Each row is followed by one of two labels, saying whether the row has a hidden trait. Each part has a new trait and two new labels.
[ -9  -1  -1  10  13  32 -13  -1  -1  15   2   0   2   4  -3  10  -1 -18
   6] | Q642
[ -2  -1  15   7  13  24  -1  -7 -13   7  -3  -1  -6  13  -7   3  -1   9
   2] | Q642
[ -6   0  -4   1   8   6 -35   2   2   1  -1   3  12   1  -8  -1   5  -9
   2] | Q642
[  1  -6  -5  -4   9   3 -28  -3  -5   1  -1   1  10  -1  -9   0   5  25
   3] | Q642
[ -2  -6  19   6  12  39   1  -1  -7  23   5   1   5  10   3   8   2 -10
   6] | Q642
[-2 -1  5  6 15  0 28 -2 -1  1  7  0  3 -2  4 15 -3  6  3] | Q642
[  3   4  20   9  10   5  13   0 -13   2  -3  -1  -8  17   2  -4   4   6
  -1] | Q135
[ -2  -2  17   1  12 -32   7  -3   2  -5  -3   1  -3   3  -8   2  -1   5
   2] | Q135
[ -6  -5  -1   6  11  -8 -19  -4 -12  31  -3   1  -1   8  -6   4  -3  -7
  -9] | Q642
[ -1   6  -3   6  14   4  22  -4   7 -14  -1   2  -5  -6   1   5  -5   0
  -3] | Q135
[ -7  -2  29  12   7  -7 -20   3  -5  25  -2   2  -3  18  -5   2   3 -30
  -2] | Q642
[ -7   3   6  10   8 -14 -29   5   5  24  -1  -1  -1   9  -1   1   2 -43
  -6] | Q642
[ -5  -1  16   8   4   7 -13   1   0  11   1   2   4   9  -4   2   4  -7
  -3] | Q642
[-13   3   7   1   9  -6  14   5  -3   6  -5   2  -6   8 -16   4   0  -1
  -2] | Q135
[ -2  -1  -7  18  14  16 -25 -10  -9  13   5   2   5   2   4  10  -2  -3
  -1] | Q642
[-11  -6   4   8  -1 -30 -54  -2  11  28   1   2   9   1  -8   7   0 -28
 -11] | Q642
[ -7   4  -6  14   5  23 -29  -9  -6  -9  -3  -1   5   1 -11   6   3  14
  -5] | Q135
[ -4   5   7   3  10 -19 -41   6   9  -7  -6   3  -5  10  -8 -10   6 -32
   2] | Q135
[ -2   4   5  17  16 -10 -16  -2  -9  12  -1   0  -4  12   4  -1   2 -26
   2] | Q642
[ -3  -1  -2   1   8   9 -14   1  -8   5  -1   1   4   3  -5  -1   5   4
   2] | Q642
[  7   8  -3   2  21  11 -16   0  -5 -16  -4  -1  -6   2   4 -12   3  -9
  10] | Q642
[ -6   8  -3  -3  14  -4  24   1 -15 -18  -9  -2 -12   6 -15  -3   1  35
   0] | Q135
[-2 -1  8  3 12 11 29 -2  0 -2  4  1  2  0  0 11 -1 12 -1] | Q135
[  3  -2  15   8  16   4  38  -4 -13   3   7   2   3   6   6  12   1  23
   8] | Q642
[  2   9  -8  20  12   0 -59  -7 -13  -3  -3   2   0   7   4  -4   4 -12
   2] | Q642
